Below is a small trained network, with its code and all its weights. Each question gives an input and a class and asks what happens when units are switched off, that is, made to give their printed mean instead of their output.

import numpy as np


def w(rows, s, z=0):
    codes = np.array(rows[::2]) - 128.0
    scale = np.full(codes.shape[1], s)
    scale[-1] = z or s
    return codes * scale


def f(y):
    return y / 2 * (1 + np.tanh(0.7978845608 * (y + 0.044715 * y**3)))


def log_softmax(a):
    a = a - a.max(-1, keepdims=True)
    return a - np.log(np.exp(a).sum(-1, keepdims=True))


def net(x, mask):
    res = np.array(x, float).reshape(1, 3) / 4 @ E
    y = f(res @ A[0][:, :-1].T + A[0][:, -1])
    res = res + np.where(mask, y, B[0][:, -1]) @ B[0][:, :-1]
    return log_softmax(res[-1] @ U[:, :-1].T + U[:, -1])


A, B = {}, {}
E = w([
[138,95,113,42],'x0',
[2,223,102,98],'x1',
[99,152,229,168],'x2',
],0.0084)
A[0] = w([
[125,229,155,219,215],'neuron 0',
[196,79,91,111,77],'neuron 1',
[124,113,209,120,146],'neuron 2',
[46,197,105,115,222],'neuron 3',
[124,127,163,185,231],'neuron 4',
[85,163,148,168,5],'neuron 5',
[145,83,183,188,80],'neuron 6',
[56,168,133,72,250],'neuron 7',
[137,122,87,61,212],'neuron 8',
[80,117,117,75,228],'neuron 9',
[194,92,120,108,159],'neuron 10',
[187,154,191,140,235],'neuron 11',
[141,114,36,38,180],'neuron 12',
[215,90,97,84,238],'neuron 13',
[114,134,203,52,226],'neuron 14',
[108,130,108,99,95],'neuron 15',
[178,66,128,67,176],'neuron 16',
[190,83,127,221,249],'neuron 17',
[184,123,163,111,210],'neuron 18',
[136,102,117,202,245],'neuron 19',
[54,66,175,120,241],'neuron 20',
[106,122,56,139,250],'neuron 21',
[5,174,142,198,182],'neuron 22',
],0.012,0.0031)
B[0] = w([
[156,76,173,2,212],'neuron 0',
[60,85,181,157,177],'neuron 1',
[186,88,82,114,153],'neuron 2',
[102,191,145,82,243],'neuron 3',
[238,145,152,52,168],'neuron 4',
[83,110,218,85,156],'neuron 5',
[228,120,194,124,162],'neuron 6',
[127,147,41,56,227],'neuron 7',
[57,180,75,206,181],'neuron 8',
[72,209,48,110,182],'neuron 9',
[64,50,196,170,177],'neuron 10',
[172,60,76,185,169],'neuron 11',
[34,208,122,189,213],'neuron 12',
[43,2,161,178,207],'neuron 13',
[138,53,12,198,168],'neuron 14',
[91,189,129,139,141],'neuron 15',
[56,44,168,139,188],'neuron 16',
[201,56,122,230,203],'neuron 17',
[117,96,177,250,162],'neuron 18',
[211,64,135,97,165],'neuron 19',
[159,162,49,53,163],'neuron 20',
[140,164,36,86,176],'neuron 21',
[88,174,205,31,246],'neuron 22',
],0.0059,0.011)
U = w([
[177,20,74,188,251],'0',
[182,237,42,75,208],'1',
[254,82,177,139,5],'2',
[131,137,185,57,143],'3',
[58,44,143,146,79],'4',
[103,206,11,161,5],'5',
],0.0078,0.0031)

Each question gives the input, the list of numbers given to net, and the class t.
The units are the neurons (one row each of A and B). Each row of codes is followed by its name. A weight is (code - 128) times the scale printed after its matrix; where a second scale follows, it is the last column's (A, B and U).
mask holds one flag per neuron, in row order. A switched-off neuron (its flag False) gives its mean, the last column of its row in B, instead of its output. The means were averaged over made-up inputs and are rounded, as every weight is.
A unit's drop is (log p(t) with every unit on - log p(t) with that unit switched off) / (log p(t) with every unit on - log p(t) with every unit switched off).
The circuit of an input: a set's keep is (log p(t) with only the set's units on - log p(t) with every unit switched off) / (log p(t) with every unit on - log p(t) with every unit switched off). Starting from the 12 units with the biggest drops (on a tie, the unit counted first), units are removed one at a time, each time the one whose removal leaves the highest keep (on an exact tie, the one counted first), for as long as the keep stays at least 0.8.
circuit, biggest first: the units of the circuit, biggest drop first
most important unit: the unit with the biggest drop
k most important neurons: the k neurons with the biggest drops, biggest first
drop of u: that unit's drop, to one decimal
input [4,-4,7], class 0: circuit, biggest first	[neuron 22; neuron 11]
input [-6,1,5], class 3: circuit, biggest first	[neuron 22; neuron 0]
input [0,-5,8], class 2: circuit, biggest first	[neuron 6; neuron 4]
input [5,-4,2], class 0: circuit, biggest first	[neuron 22; neuron 3]
input [4,6,-8], class 5: circuit, biggest first	[neuron 12; neuron 8]
input [5,8,-8], class 5: most important unit	neuron 12
input [1,6,7], class 1: circuit, biggest first	[neuron 7; neuron 13]
input [-2,1,-3], class 1: circuit, biggest first	[neuron 13; neuron 16]
input [-4,-5,2], class 2: 2 most important neurons	[neuron 6; neuron 4]
input [5,-1,5], class 0: 3 most important neurons	[neuron 22; neuron 14; neuron 3]
input [-6,1,6], class 3: 3 most important neurons	[neuron 22; neuron 0; neuron 5]
input [1,8,4], class 1: drop of neuron 7	0.3
input [2,-5,-3], class 4: drop of neuron 7	0.1
input [8,-1,8], class 0: most important unit	neuron 14
input [3,-8,-3], class 4: drop of neuron 3	-0.2
